In the rows, zero is written as 128.
Each row of numbers belongs to one of the nodes below and depends on some of the facts about them. Some rows are named. Which node is each other row?

How the nodes are related:
χ: belongs to class; θ: uses
badris	χ	a; begri	χ	a; bigir	χ	a; bisam	χ	a; braflur	χ	a; brise	χ	b
briskogin	χ	a; briva	χ	b; broplis	χ	b; bugol	χ	b; burer	χ	c; dilepa	χ	b
disku	χ	a; dobrek	χ	b; doplos	χ	a; drabal	χ	a; dretis	χ	a; driba	χ	b
driskam	χ	a; dropeve	χ	a; drotu	χ	a; drune	χ	b; druskas	χ	a; druskes	χ	c
dusti	χ	a; fafli	χ	a; fanuk	χ	c; faskom	χ	c; felil	χ	b; felol	χ	a
feskom	χ	b; flagrol	χ	a; flegro	χ	b; flemanir	χ	a; flerastar	χ	b; flidrol	χ	a
flufetrun	χ	b; fluflam	χ	c; gebril	χ	c; gidriklun	χ	b; giflo	χ	b; gigel	χ	b
goflumin	χ	a; gonomum	χ	b; goplur	χ	a; grabik	χ	b; grakim	χ	a; gregufis	χ	b
grinil	χ	b; grugos	χ	a; gudruse	χ	b; kagrik	χ	a; kaskes	χ	a; kave	χ	a
kegan	χ	a; kegrer	χ	a; keskol	χ	a; kligin	χ	a; klizik	χ	a; klobron	χ	a
klorok	χ	a; klunor	χ	a; klutuk	χ	a; kogrik	χ	a; kovaple	χ	a; kuplibro	χ	b
lega	χ	a; limis	χ	c; lise	χ	c; loski	χ	a; lufo	χ	a; mamik	χ	a
mebrul	χ	a; migim	χ	a; mizuk	χ	b; monadrar	χ	b; motru	χ	b; movul	χ	a
muren	χ	b; napon	χ	a; nezam	χ	a; nogrol	χ	a; nubeto	χ	b; nufupler	χ	a
pagis	χ	b; pireful	χ	a; platu	χ	a; plegrar	χ	a; plevun	χ	a; plodar	χ	c
plofur	χ	b; plutosten	χ	c; pluvoflis	χ	b; pozis	χ	b; ragon	χ	a; ramu	χ	a
ratrivok	χ	a; riska	χ	c; robrugu	χ	a; rutra	χ	b; ruza	χ	a; segu	χ	a
sifler	χ	a; sizigal	χ	a; skanuk	χ	a; skevus	χ	b; skogra	χ	a; skotrir	χ	a
stabir	χ	c; staskan	χ	a; stasteflum	χ	a; steto	χ	a; stodak	χ	a; stokor	χ	b
stonunos	χ	a; stuplobrus	χ	a; suklu	χ	a; toflu	χ	b; tonus	χ	c; totras	χ	a
trafegak	χ	b; trebriplos	χ	a; trigi	χ	a; triskiplil	χ	b; trodres	χ	a; troklir	χ	c
trono	χ	c; troro	χ	a; trorobo	χ	a; trotruk	χ	a; trure	χ	a; tubram	χ	a
tudomi	χ	b; vaski	χ	a; vastok	χ	a; veplok	χ	c; vinas	χ	a; vogros	χ	a
zarun	χ	a; zitruk	χ	a; zurebul	χ	a; badris	θ	brise; begri	θ	mebrul; bigir	θ	muren
bisam	θ	trono; braflur	θ	stasteflum; braflur	θ	pireful; brise	θ	nufupler; brise	θ	gidriklun; briskogin	θ	giflo
briskogin	θ	zitruk; briskogin	θ	gidriklun; briva	θ	flagrol; briva	θ	skotrir; briva	θ	gidriklun; broplis	θ	nufupler
broplis	θ	grinil; broplis	θ	limis; bugol	θ	plutosten; bugol	θ	driskam; bugol	θ	tudomi; bugol	θ	riska
bugol	θ	dusti; burer	θ	flagrol; burer	θ	nufupler; dilepa	θ	briskogin; disku	θ	toflu; disku	θ	mamik
dobrek	θ	briva; dobrek	θ	bigir; doplos	θ	grinil; drabal	θ	trorobo; dretis	θ	nufupler; driba	θ	burer
driba	θ	vogros; drune	θ	flufetrun; fafli	θ	nufupler; fafli	θ	vogros; fanuk	θ	nufupler; faskom	θ	nufupler
felil	θ	skotrir; felil	θ	drabal; felol	θ	flagrol; felol	θ	nufupler; feskom	θ	stasteflum; feskom	θ	vogros
feskom	θ	gidriklun; flagrol	θ	nufupler; flegro	θ	gigel; flemanir	θ	gebril; flemanir	θ	nufupler; flerastar	θ	loski
flerastar	θ	drabal; flidrol	θ	briva; flufetrun	θ	mamik; flufetrun	θ	nufupler; gebril	θ	burer; gebril	θ	nufupler
gebril	θ	gidriklun; gidriklun	θ	nufupler; giflo	θ	skotrir; gigel	θ	lufo; goflumin	θ	robrugu; gonomum	θ	zarun
gonomum	θ	druskas; grabik	θ	gebril; grabik	θ	grugos; grabik	θ	gidriklun; grakim	θ	felol; grakim	θ	kligin
gregufis	θ	begri; gregufis	θ	bigir; grinil	θ	nufupler; grugos	θ	gebril; grugos	θ	klorok; grugos	θ	trorobo
grugos	θ	stonunos; gudruse	θ	dropeve; gudruse	θ	staskan; gudruse	θ	trorobo; kagrik	θ	kegan; kaskes	θ	triskiplil
kave	θ	klorok; kegan	θ	flufetrun; kegan	θ	klorok; kegan	θ	movul; kegan	θ	kligin; kegrer	θ	drotu
kegrer	θ	braflur; keskol	θ	flemanir; kligin	θ	skotrir; klizik	θ	nufupler; klizik	θ	stuplobrus; klobron	θ	nufupler
klobron	θ	grinil; klunor	θ	flufetrun; klunor	θ	mamik; klunor	θ	zitruk; klutuk	θ	trorobo; klutuk	θ	grinil
kogrik	θ	drune; kogrik	θ	sizigal; kuplibro	θ	muren; kuplibro	θ	stodak; lega	θ	flagrol; lega	θ	klorok
lega	θ	nufupler; lega	θ	vastok; lega	θ	felol; lega	θ	fafli; lega	θ	mebrul; limis	θ	pireful
lise	θ	gebril; loski	θ	plegrar; loski	θ	stasteflum; lufo	θ	klorok; lufo	θ	drabal; mamik	θ	muren
mamik	θ	skotrir; mamik	θ	nufupler; mamik	θ	pireful; mebrul	θ	muren; migim	θ	nogrol; mizuk	θ	flagrol
mizuk	θ	kaskes; monadrar	θ	flagrol; monadrar	θ	trorobo; motru	θ	mamik; napon	θ	druskes; napon	θ	drotu
nezam	θ	kuplibro; nezam	θ	grinil; nogrol	θ	klobron; nubeto	θ	flufetrun; nubeto	θ	briva; nubeto	θ	dretis
pagis	θ	drotu; pagis	θ	dusti; pireful	θ	gebril; pireful	θ	briva; platu	θ	nufupler; plegrar	θ	klorok
plegrar	θ	skotrir; plevun	θ	flagrol; plevun	θ	nufupler; plevun	θ	pireful; plodar	θ	doplos; plodar	θ	drotu
plofur	θ	flagrol; plutosten	θ	nufupler; plutosten	θ	motru; pluvoflis	θ	nufupler; pluvoflis	θ	keskol; pluvoflis	θ	trure
pluvoflis	θ	pireful; pozis	θ	muren; ragon	θ	fluflam; ragon	θ	skotrir; ratrivok	θ	drotu; riska	θ	flagrol
riska	θ	klobron; robrugu	θ	stonunos; robrugu	θ	pagis; rutra	θ	brise; rutra	θ	drabal; ruza	θ	keskol
segu	θ	flagrol; segu	θ	brise; segu	θ	druskas; sifler	θ	triskiplil; sifler	θ	pireful; sifler	θ	dretis
sizigal	θ	keskol; sizigal	θ	drotu; skanuk	θ	mamik; skanuk	θ	drotu; skevus	θ	veplok; skevus	θ	muren
skevus	θ	platu; skogra	θ	toflu; skogra	θ	giflo; skogra	θ	nufupler; stabir	θ	dilepa; stabir	θ	nufupler
staskan	θ	fluflam; staskan	θ	nufupler; staskan	θ	platu; stasteflum	θ	drotu; stasteflum	θ	brise; steto	θ	plutosten
steto	θ	doplos; steto	θ	grinil; stodak	θ	muren; stokor	θ	goplur; stokor	θ	vogros; stokor	θ	pireful
stonunos	θ	drotu; stonunos	θ	brise; stuplobrus	θ	tudomi; stuplobrus	θ	kegrer; stuplobrus	θ	mamik; suklu	θ	nufupler
suklu	θ	kaskes; suklu	θ	feskom; toflu	θ	muren; toflu	θ	nufupler; tonus	θ	giflo; tonus	θ	burer
totras	θ	braflur; trafegak	θ	drabal; trebriplos	θ	flidrol; trigi	θ	trorobo; triskiplil	θ	mamik; troklir	θ	klorok
troklir	θ	fafli; troklir	θ	stonunos; trono	θ	flagrol; troro	θ	dilepa; troro	θ	motru; troro	θ	feskom
trorobo	θ	briva; trotruk	θ	dobrek; trotruk	θ	nufupler; trotruk	θ	vogros; trure	θ	ramu; tubram	θ	nufupler
tudomi	θ	flagrol; tudomi	θ	brise; vaski	θ	mebrul; vastok	θ	flemanir; veplok	θ	begri; vinas	θ	flufetrun
vinas	θ	dusti; vogros	θ	klobron; vogros	θ	nufupler; vogros	θ	dusti; zarun	θ	kovaple; zarun	θ	nufupler
zitruk	θ	burer; zitruk	θ	nufupler; zurebul	θ	muren

Known rows:
[131 107 117 122 132 129 133 129 129  93 141 135 154 122 112  97 126 132
 108 123 127 123 133 157 113 103 157 115 119 152 127 111 134 129 123 163
 149 105 150 115 147 139 135 134 130 145 147 123 124 117 150 170 137]: briskogin
[108 122 145 137 131 120 137 151 111 163 157 139 105  96 106  78 142 119
 137 127 118 128 122 110 112 138  79 132  96 116 165 124 136 123 115 103
 165 144 131 124 146  83  92 130 124 132 110 120 115 139 136 167 161]: ramu
[143 138 131 127 126 111 133 132 124 131 146 121 122 119 113 112 126 132
 131 126 126 120 129 116 106 125 121 129 109 140 137 132 136 137 119 140
 152 120 139 131 143 120 113 140 121 139 116 137 127 128 132 163 148]: trure
[137 132 105 150  91  97  75 125 129 135  92 124 104 112 156 162  89  88
 130 162 105 164 128 115 122 118 103 170 190 139 109 151 119 152 167  95
  43 172 140 130  60 141 133  79 142 124 163 153  80 131 103 131  91]: motru
[139 131 121 125 132 114 124 131 122 119 145 122 124 127 117 115 121 129
 132 128 123 127 129 128 105 121 131 133 120 140 124 140 130 146 121 155
 142 116 142 120 135 133 121 136 116 146 119 144 126 117 127 156 145]: troro
[164 151 128 128 148 125 119 124 135 130 124 133 101 148 128 141 119 148
 147 102 123 112 158 129 100 130 122 136  82 145 127 138 134 167 105 165
 156 124 140 115 132 129 116 150 106 132 120 141 161 116 129 164 145]: nogrol
[125 131 121 131 155  95 199 167 143 126 168  99 123 158  91 166 194 141
 128 122 128 173 130 107 151 190 169 103 143 124 139 150 122 133 158 205
 116 124 183 146 132 100 137 107  50 159 145 138  74 117 144  87 201]: drabal
[160 132 134 148 105  82 189 184 153 156 158 107 135 126 112 148 155 125
 128 120 210 141 119 102 126 165 159  80 138 106 135 151 148 122 163 182
 114  94 213 169 164 101 134 122  65 164 173 124 112 152 109  72 226]: trorobo
[143 141 124 124 119 107 122 138 123 127 134 116 115 119 126 115 115 118
 133 134 118 127 127 114  93 130 118 149 128 153 129 146 123 151 133 157
 135 125 137 119 124 138 115 141 116 151 124 148 112 110 126 163 135]: kaskes
[130 191 153 119 103 147 177 142 143 179  80 139 115 142 189 162 109 110
 161 158 134 100 138 122 126 130 114 150 176 130 107 104 101 125 153 126
 115 143 110 143 113 135 171 140 157  85 159 104 141 149 147 109  63]: plofur
[122 155 125 115 123 120 121 130 147 122 118 141 112 135 152 154 114 139
 149 136 117 135 145 134 138 115 142 136 133 135 110  99 129 118 129  98
 108 143 133 150 110 116 149 100 153  88 151 117 139 158 129 125  58]: driba
[157 192 181  93 120 162 132 193 109 137  72 144 110 168 172 165 141 143
 147 103 179  89 115 128 110 158 103 174 155 125 138 131 120 126 109 141
 116 147  47 136 128 168 122 182 143 108 146 106 173 103 145 109 110]: riska
[153 120  83 153 171 197  94  60 155 158  95 145  93 154 166 224 110 165
 115 106 138 147 182 129 188 139 145  88  72  93 111 145 122 121 141  76
  98 149 107 137 111 109 119 115 136  97 146 158 167 153  94  40  81]: grinil
[113  67  96 146 172 204 131  74 110 178 149 114 141  87 117  97 132 132
  68 140 131 129 133 110 144 140  98  88  76  95 147 149 118  82 136  82
 170 137  79 105 157  99  72 166 139 154 107 153 103 140 109  92 138]: nufupler
[123 121 126  76 120 148  90 152 108  65 151 108 183 106 122 109 150 173
  87 135 193 127  78 150 144 137 185 119 130 123 114 104 146  32 111  91
 110 112  69 159 150 160 100 161 174 134 146 129 137 141 112  75  84]: gebril
[151  88 137 145 113  93 113 110 137 121 123 120 109 125 101 115  93  89
 120 147 119 139 124 115 135 103 104 138 172 147 132 178 134 154 129 135
 118 122 142 102 102 140 120 137 122 163  95 129 119 100 127 161 170]: skanuk
[141 115 181 119 117 110  87 168 131  81  99 160 106 168 104 155 134 144
 137  94 152 147 105 138 173 124 121 149 164 116 145 150 147 119 100  97
  91 127  85 137 102 150 120 141 133 117 104  94 174  93 135 110 152]: plodar
[134 148 119 104 135 102 121 128 116 103 160 106 127 118 118 105 131 144
 137 131 116 112 127 120  95 131 149 139 104 157 120 126 129 131 114 153
 160 114 134 133 143 129 118 148 129 145 107 138 131 123 128 173 119]: vastok

Which node is each row?
No name comes twice in this set of rows, the named rows included.
[140 134 133 136 133  99 164 147 136 138 150 107 123 141 112 142 157 134
 133 127 149 136 124 103 125 158 137 119 131 122 137 143 134 141 141 168
 133 118 162 144 143 111 128 130  85 156 133 136 111 129 129 113 187] : trigi
[157 130 135 142  94 103 154 162 142 139 142 124 140 107 125 112 122 115
 143 122 200 116 119 125  96 120 143  95 124 118 133 137 150 132 137 157
 127  94 199 149 164 119 130 137 106 158 166 118 140 147 113 115 191] : flidrol
[131 148 138 141  74 150 175 179 160 164  76 161 157 108 184 132 101  97
 137 132 207 119 135 153 125 100 154  93 160 108 115  86 129 105 167 127
  80 119 176 163 147 130 174 108 154  99 248  75 133 175 132  88 124] : briva
[128 115 158 132 109  94 118 107 170 115 103 161  75 145 115 163  90 111
 164 137 104 149 135 127 194  99 129 131 170 124 121 129 134 124 121  79
 104 132 125 145  83 102 149 108 154  87 109  82 159 138 144 130  94] : pagis
[156 131 124 124 153 229 203  95 133 212 100  97 147 123 177 132 123 113
  95 169 165  59 137 114 106 144 106 115 135 131 123 146  93 110 153 168
 167 130  60 105 161 159 128 222 143 157 124 139 129 119 139  87 112] : flagrol
[174 123  91 150 183 190 109  75 141 147 120 134  95 156 133 173 117 167
 116  91 141 123 175 123 134 138 130 105  49 121 127 165 134 152 116 143
 154 124 111 108 146 128  93 167 109 138 114 169 171 114 103  99 144] : klobron
[117 135 122 117 148 117 150 141 117 115 156 114 130 133 107 114 151 141
 126 127  92 140 131 128 111 144 141 137 111 152 131 119 118 134 122 166
 150 132 134 121 131 115 123 126 111 144 127 133 100 115 151 165 132] : kave
[131 146 154  94 130 203 130 147 106 134  89 117 160 137 171 141 146 142
  95 135 179  96  98 133 132 156 129 146 154 120 122 127 115  74 125 115
 111 140  27 129 139 178 111 199 162 125 143 121 142 111 136  60  90] : burer
[111  88  85 128 132 191 128  66 147 130 129 123 160 103 152 146 118 136
  85 160 132 142 136 148 176 112 176  83 125 103 101 105 120  66 150  81
 102 125 103 140 131 124 139 120 176 116 159 132 126 166 118  54  51] : gidriklun
[127 144 113 125 123 137  98  99 148 128 120 132 117 109 158 155  97 138
 134 147 132 134 135 126 144 113 147 124 129 122 101 109 130 103 136  78
 101 131 129 157 111 120 135 110 166 104 152 132 136 168 106  97  58] : pluvoflis
[111 168 123 118 130 109 130 136 142 118 124 131 105 146 142 169 139 141
 160 135  90 155 135 131 150 144 153 146 140 130 116 100 119 122 139 116
  95 152 137 152 100 109 150  85 134  89 148 122 112 141 141 125  64] : gigel
[127 152 122 134 102 104 117 144 151 134 114 134 118 114 154 156 107 123
 148 142 143 146 134 124 134 125 139 132 151 124 110 113 130 119 150  99
  79 141 161 161 108 116 143  94 140 105 176 124 117 159 113 105  95] : nubeto
[137 116 137 123 134 106 143 119 140 111 145 121 122 140  96 119 129 127
 135 130 110 128 126 128 131 126 143 130 139 146 134 136 133 143 113 160
 149 108 140 122 130 122 133 136 111 145  98 121 126 113 143 156 151] : robrugu

The same nodes again, as new rows of numbers:
Named rows:
[127 125 143 133 129 134 134  96 146 126 100  91  99 130 139 123 141 137
 100 181  95  80 179 138 124 108  64 129 127 118 148 131]: totras
[139 118 132 163 125 114 160 113 178 136  96 154 151 158 116 150 176 131
  85 183  57  84 152 151  83  58  93 165 101 145 139 180]: plodar
[104 144 112 141 131 171 114 119  92 151 128 144 146 146 142 212 147 167
 149 200 121 128 196 167 161 106 103  92  94 134 144 123]: gudruse
[130  92 161 187 125 129 155 133 146 134 116 138 148 164  70 124 155  82
  47 188  90 124 188 135 134 102 115 132 108 114 145 168]: pagis
[141 120 167 150 142 115 160  92 166 130  70  96 123 150 101 123 174 112
  62 215  79  54 185 142 101 125  50 138 142 107 137 142]: napon
[145 127  90 113 114 117 138 147 177 113 137 154 156 112 139 168 123 159
 148 137  73 103 136 143 117  57 140 121  80 140 148 181]: riska
[155 120 155  96 124 125 137 138 172 111 161  78 100 109 135 109  97 115
 133 130 111  87 152 107 111 109 129 134 118  96 146 123]: keskol
[140 131 118 110 131 140 137 104 160 118 112 103 116 104 169 136 116 158
 155 154 104 106 177 143 145 105 108  89 120 112 160 139]: staskan
[146 106  98 110 118 132 128 119 159 108  75  95 134 129 133 153 143 159
 132 216 108  86 169 151 145 111  81  86 119 113 152 112]: grugos
[142 121 116 108 129 144 136 101 158 115 108  96 115 111 184 127 118 173
 155 161 111 111 186 137 142  95 100  81 120 113 164 130]: briskogin
[150 111  90 136 111 158 141 107 154 133 111 143 151 148 183 177 139 191
 165 171  81 128 147 154 107  50 120 116  96 150 156 147]: tonus
[190  74 116 108 128 138 152 114 187 113  61  83 161 145 162 152 121 158
 146 207 126 138 159 130 120 131 128  80 143 102 166 107]: kagrik
[152 105 125 100 116 101 139 145 195  95 127 101 114  90 115  98  95 121
 113 140  93  98 151 118 143 100 131 104 110 104 157 167]: vogros
[136 116 153 153 140 140 145  75 158 127  59 100 123 146 140 105 139 151
  85 182  84  96 179 140 116 116  68 119 143 112 152 145]: skanuk
[136 155 190 188 166 153 129 125 112 156  95 155 196 124 106 164  82 157
 104 101 107 184 153 130 127 158 141 123 123 132 171 119]: kuplibro
[165 148 180 144 157 134 114 135 149 120  69 113 155  89 115 115  50 168
 119  93  95 143 109 117 104 177 118 129 143 102 180  93]: bigir
[163  74 135 155 114 193 101 151  90 131 128 106 116 166 147 133  95 145
 138 168 129 197 143 111 149  99 153 120 106 123 177  73]: giflo
[133 126 137 138 139 136 134  94 152 120  93  98 111 118 136 109 126 148
 100 162  87 102 174 144 125 107  77 106 129 117 163 143]: stuplobrus

Which node is each row?
No name comes twice in this set of rows, the named rows included.
[112 153 106  91 129 116 134 109 170 115 112 114 138  97 143 176 139 164
 147 172  95  63 192 158 148 113  84  82 110 119 133 164] : segu
[146 112 128 124 136 117 159  92 199 116  81 102 136 124 139 126 134 140
 115 167  92 113 189 147 140 112 106  76 137 112 159 175] : vinas
[124 134 115 107 123 123 134 117 162 111 111 107 120  96 141 137 126 147
 122 163  98  77 178 139 151 101  93  95 117 108 146 147] : badris
[138 136 153 102 136 134 154 101 180 127 128  88 122 119 162 152 135 129
 136 158 111  83 194 125 117 118 106 108 122 104 142 149] : ruza
[159 129 136  80 110 113 107 174 157  88 151  92 114  88 106 120  89 116
 134 145 106  74 131 113 124 122 123 137 103  92 137 102] : druskas
[123 149 106 106 130 133 146  89 160 116 113 113 119 108 175 156 126 173
 152 165  99 100 201 156 145  96  88  74 117 118 153 158] : plevun
[184 111 209 182 139 154  88 202  98 125 131 135 161 112  72  94  20 120
  83  59 117 206  78  83 112 159 179 166 118 111 181  62] : muren
[145  93 142 148 114 169 116 153 114 132 167 125 123 138 136 139 103 134
 133 150 121 168 163 119 152  95 150 113  94 119 163 122] : dilepa
[146 133  93 119 104 128 118 162 154 119 147 147 138 111 142 166 117 160
 147 137  80 103 121 140 109  57 130 132  81 148 141 146] : trono
[123 146 113  89 124 122 133 125 157 108 119 108 123  90 145 158 120 156
 151 158  98  81 174 144 145 112  96  92 115 112 140 143] : bisam
[159  86 150 161 116 163 135 159 135 122 152 126 137 133 134 117  87 126
 117 131 117 187 153 109 153  97 166 107  98 124 173 133] : flufetrun
[178 147 163 159 155 137 119 153 157 138  79 156 199 122 111 169  82 173
 127 108  81 139  93 128  59 129 140 168 113 143 161 117] : veplok
[178  91 158 162 125 119 135 162 161 129 119 122 128 169  84 113 149  93
  62 185  63  86 100 112  55  68 107 212 101 139 135 115] : druskes

